Below is a small trained network, with its code and all its weights. Each question gives an input and a class and asks what happens when units are switched off, that is, made to give their printed mean instead of their output.

import numpy as np


def w(rows, s, z=0):
    codes = np.array(rows[::2]) - 128.0
    scale = np.full(codes.shape[1], s)
    scale[-1] = z or s
    return codes * scale


def norm(h):
    return h / np.sqrt((h * h).mean(-1, keepdims=True) + 1e-5)


def f(y):
    return np.maximum(y, 0)


def log_softmax(a):
    a = a - a.max(-1, keepdims=True)
    return a - np.log(np.exp(a).sum(-1, keepdims=True))


def net(x, mask):
    res = np.array(x, float).reshape(1, 4) / 4 @ E
    u = 0
    for l in range(4):
        y = f(norm(res) @ A[l][:, :-1].T + A[l][:, -1])
        res = res + np.where(mask[u : u + 6], y, B[l][:, -1]) @ B[l][:, :-1]
        u += 6
    return log_softmax(norm(res)[-1] @ U[:, :-1].T + U[:, -1])


A, B = {}, {}
E = w([
[185,3,88,88,125,113,177,96,201,144,115,80],'x0',
[115,116,117,130,208,117,144,119,194,90,56,99],'x1',
[147,170,114,123,209,128,137,103,102,125,158,56],'x2',
[59,151,163,154,90,108,152,147,166,163,77,82],'x3',
],0.015)
A[0] = w([
[124,192,125,131,116,130,122,123,51,121,148,187,123],'L0N1',
[126,130,121,130,250,122,134,120,182,113,95,96,51],'L0N2',
[124,187,130,126,164,128,126,132,107,121,114,127,123],'L0N3',
[135,130,133,131,146,123,123,133,93,127,162,94,144],'L0N4',
[126,177,131,133,115,123,130,125,86,147,153,60,2],'L0N5',
[139,133,122,129,253,123,124,126,82,101,153,154,185],'L0N6',
],0.034,0.0067)
B[0] = w([
[159,160,169,125,90,153,65,159,118,133,149,179,251],'L0N1',
[156,84,190,109,162,149,112,238,152,91,73,77,244],'L0N2',
[116,177,101,158,164,108,100,74,152,154,151,129,195],'L0N3',
[134,112,91,92,107,146,169,104,95,161,151,105,170],'L0N4',
[43,124,100,80,129,103,253,109,61,157,145,101,181],'L0N5',
[136,160,72,122,149,216,82,44,138,145,108,166,237],'L0N6',
],0.022,0.03)
A[1] = w([
[157,94,172,106,56,112,128,164,151,140,164,182,108],'L1N1',
[74,222,151,206,207,104,118,111,171,125,105,68,132],'L1N2',
[137,2,102,133,92,72,163,93,227,114,84,120,55],'L1N3',
[150,129,160,147,76,56,88,173,82,102,168,138,3],'L1N4',
[130,136,166,116,87,77,123,199,39,77,150,163,9],'L1N5',
[124,180,137,150,158,144,100,146,64,79,133,156,100],'L1N6',
],0.025,0.0036)
B[1] = w([
[125,93,108,161,72,77,119,128,105,125,143,172,252],'L1N1',
[174,228,157,121,91,2,77,115,140,121,98,82,202],'L1N2',
[119,161,65,153,231,122,126,187,218,186,206,188,253],'L1N3',
[137,96,137,201,26,137,154,223,135,158,165,78,194],'L1N4',
[124,56,134,195,46,210,173,189,103,114,171,92,205],'L1N5',
[114,141,116,99,151,135,58,122,84,104,62,164,234],'L1N6',
],0.016,0.015)
A[2] = w([
[93,68,227,96,123,95,161,122,202,53,86,181,48],'L2N1',
[87,109,207,138,61,77,99,192,85,75,118,142,69],'L2N2',
[133,76,187,114,112,68,151,124,93,98,100,81,35],'L2N3',
[146,5,164,121,192,95,130,180,200,25,31,72,1],'L2N4',
[172,89,128,163,145,110,145,16,136,69,121,94,108],'L2N5',
[113,132,161,173,113,35,141,70,145,50,93,95,34],'L2N6',
],0.021,0.0035)
B[2] = w([
[123,108,114,83,174,180,105,94,63,76,115,132,155],'L2N1',
[143,71,179,181,76,142,154,113,125,100,123,107,197],'L2N2',
[161,186,108,124,95,138,142,91,153,130,160,138,143],'L2N3',
[101,163,164,107,102,240,254,196,212,136,73,63,253],'L2N4',
[151,140,58,100,65,112,147,174,174,121,141,121,131],'L2N5',
[226,176,116,137,89,50,139,114,126,134,94,115,138],'L2N6',
],0.017,0.022)
A[3] = w([
[168,6,36,99,88,144,112,38,153,71,23,131,193],'L3N1',
[57,52,176,97,164,83,141,50,144,91,123,139,4],'L3N2',
[67,61,115,149,115,137,122,156,175,48,58,236,112],'L3N3',
[126,18,167,122,237,60,111,148,155,86,44,40,27],'L3N4',
[132,66,185,128,197,75,132,40,110,59,160,109,44],'L3N5',
[71,136,128,100,133,41,170,116,49,134,85,66,93],'L3N6',
],0.023,0.0021)
B[3] = w([
[173,22,157,146,121,49,164,126,157,59,186,163,188],'L3N1',
[135,168,91,132,168,140,95,140,76,144,132,96,130],'L3N2',
[90,154,244,195,249,94,122,137,60,161,111,116,228],'L3N3',
[118,106,111,184,67,148,187,130,220,110,51,101,253],'L3N4',
[137,104,146,154,183,149,173,119,124,114,78,143,128],'L3N5',
[55,63,124,105,101,23,148,133,131,109,158,128,180],'L3N6',
],0.017,0.012)
U = w([
[141,108,214,148,177,89,98,109,57,58,116,178,2],'0',
[144,139,135,109,176,162,182,192,225,99,46,52,153],'1',
[135,210,157,127,85,13,90,127,136,102,90,80,112],'2',
[125,119,190,210,12,132,84,182,51,125,180,160,126],'3',
[136,236,104,84,157,212,13,47,68,133,130,190,160],'4',
[128,106,92,178,189,59,140,183,175,162,207,178,155],'5',
[41,123,93,63,99,89,253,106,54,152,182,63,140],'6',
[207,33,59,81,148,155,169,69,138,76,182,139,74],'7',
],0.014,0.0059)

Each question gives the input, the list of numbers given to net, and the class t.
The units are the neurons (one row each of A and B). Each row of codes is followed by its name. A weight is (code - 128) times the scale printed after its matrix; where a second scale follows, it is the last column's (A, B and U).
mask holds one flag per neuron, layer by layer. A switched-off neuron (its flag False) gives its mean, the last column of its row in B, instead of its output. The means were averaged over made-up inputs and are rounded, as every weight is.
A unit's drop is (log p(t) with every unit on - log p(t) with that unit switched off) / (log p(t) with every unit on - log p(t) with every unit switched off).
The circuit of an input: a set's keep is (log p(t) with only the set's units on - log p(t) with every unit switched off) / (log p(t) with every unit on - log p(t) with every unit switched off). Starting from the 12 units with the biggest drops (on a tie, the unit counted first), units are removed one at a time, each time the one whose removal leaves the highest keep (on an exact tie, the one counted first), for as long as the keep stays at least 0.8.
circuit, biggest first: the units of the circuit, biggest drop first
k most important neurons: the k neurons with the biggest drops, biggest first
k most important neurons of layer l: the k neurons of layer l with the biggest drops, biggest first
drop when u is switched off: that unit's drop, to one decimal
input [-4,-3,7,5], class 6: circuit, biggest first => [L0N5]
input [-5,5,4,3], class 2: circuit, biggest first => [L0N3, L1N2]
input [-5,-5,-1,7], class 3: 2 most important neurons => [L0N6, L0N1]
input [-6,5,0,3], class 2: circuit, biggest first => [L1N2, L0N3]
input [7,0,-3,-5], class 5: 2 most important neurons => [L0N1, L0N2]
input [5,-7,-2,4], class 5: 4 most important neurons => [L0N1, L0N2, L0N6, L1N3]
input [5,-4,-2,5], class 5: 3 most important neurons => [L0N1, L0N2, L0N6]
input [5,5,-8,8], class 5: 3 most important neurons => [L1N3, L0N2, L0N1]
input [7,-7,-6,-7], class 5: 3 most important neurons => [L0N1, L0N6, L1N3]
input [3,-7,8,-5], class 4: 3 most important neurons => [L0N6, L0N2, L2N2]
input [0,-1,-8,0], class 3: 2 most important neurons => [L0N6, L0N2]
input [3,-5,8,-6], class 7: 3 most important neurons => [L3N1, L0N6, L0N1]
input [-3,-8,2,-5], class 4: 2 most important neurons => [L0N2, L0N6]
input [-8,8,8,7], class 2: circuit, biggest first => [L1N2]
input [-4,-2,-2,-4], class 4: 2 most important neurons of layer 0 => [L0N2, L0N6]
input [-5,6,-7,5], class 2: 2 most important neurons of layer 0 => [L0N1, L0N2]
input [-4,7,-8,-6], class 4: 2 most important neurons of layer 1 => [L1N1, L1N5]
input [8,-2,-3,-5], class 5: 3 most important neurons of layer 0 => [L0N1, L0N2, L0N6]
input [5,-6,8,-6], class 7: drop when L0N1 is switched off => 0.1
input [7,-4,0,2], class 5: drop when L0N2 is switched off => 0.9
